[[121 132 115 109 113 117 109 133 135 119 142 142 151 102 121 116]
 [132 140 121 118 118 121 117 125 142 128 118 118 144 112 128 120]
 [145 135 134 133 131 130 133 106 139 142 110 110 117 141 142 139]
 [103 140 113 117 117 120 120 152 119 101 118 117 136 128 139 140]]
->
[[116 120 139 140]
 [121 128 142 139]
 [102 112 141 128]
 [151 144 117 136]
 [142 118 110 117]
 [142 118 110 118]
 [119 128 142 101]
 [135 142 139 119]
 [133 125 106 152]
 [109 117 133 120]
 [117 121 130 120]
 [113 118 131 117]
 [109 118 133 117]
 [115 121 134 113]
 [132 140 135 140]
 [121 132 145 103]]

[[116 129 109 120]
 [118 130 104 120]
 [118 131 114 121]
 [114 127 111 119]
 [118 125 110 116]
 [111 131 109 124]
 [114 129 107 119]]
->
[[120 120 121 119 116 124 119]
 [109 104 114 111 110 109 107]
 [129 130 131 127 125 131 129]
 [116 118 118 114 118 111 114]]

[[145 110]
 [130 146]
 [148 157]
 [106 128]]
->
[[110 146 157 128]
 [145 130 148 106]]

[[120 153 137 136 119 116 119 137 147]
 [113 145 147 129 115 124 129 133 145]
 [120 138 135 136 119 129 135 130 147]]
->
[[147 145 147]
 [137 133 130]
 [119 129 135]
 [116 124 129]
 [119 115 119]
 [136 129 136]
 [137 147 135]
 [153 145 138]
 [120 113 120]]

[[120 116 146 124]
 [103 138 142 137]
 [126 135 125 129]
 [113 121 115 132]
 [133 124 123 123]
 [121 138 133 114]
 [154 127 133 107]
 [157 148 122 130]
 [129 153 140 129]
 [110 143 123 131]
 [121 112 133 135]]
->
[[124 137 129 132 123 114 107 130 129 131 135]
 [146 142 125 115 123 133 133 122 140 123 133]
 [116 138 135 121 124 138 127 148 153 143 112]
 [120 103 126 113 133 121 154 157 129 110 121]]

[[122 112 122 136 147]
 [118 146 150 145 134]
 [119 117 123 135 147]
 [138 114 148 133 122]
 [145 125 121 130 148]
 [121 142 146 142 133]]
->
[[147 134 147 122 148 133]
 [136 145 135 133 130 142]
 [122 150 123 148 121 146]
 [112 146 117 114 125 142]
 [122 118 119 138 145 121]]
---
[[146 115 141]
 [156 104 154]
 [141 130 100]]
->
[[104 154]
 [130 100]]

[[120 122 130 118 139]
 [110 149 137 130 122]
 [123 146 137 124 125]]
->
[[149 137]
 [146 137]]

[[123 136 119 154 141]
 [157 123 117 117 112]
 [147 125 111 144 128]
 [111 137 139 153 135]]
->
[[123 117]
 [125 111]]

[[131 126 139 152]
 [131 133 142 154]
 [125 126 141 151]]
->
[[133 142]
 [126 141]]

[[137 125 121]
 [125 131 115]
 [126 132 116]
 [132 128 150]]
->
[[131 115]
 [132 116]]

[[142 129 111]
 [118 153 113]
 [137 132 123]]
->
[[153 113]
 [132 123]]

[[138 147 131 130 127]
 [125 149 138 131 128]
 [117 152 150 119 134]]
->
[[149 138]
 [152 150]]

[[114 135 116 131]
 [124 142 106 116]
 [141 153 149 120]
 [155 157 146 120]]
->
[[142 106]
 [153 149]]

[[127 130 117]
 [132 126 127]
 [142 138 120]
 [127 140 134]
 [150 132 107]]
->
[[126 127]
 [138 120]]
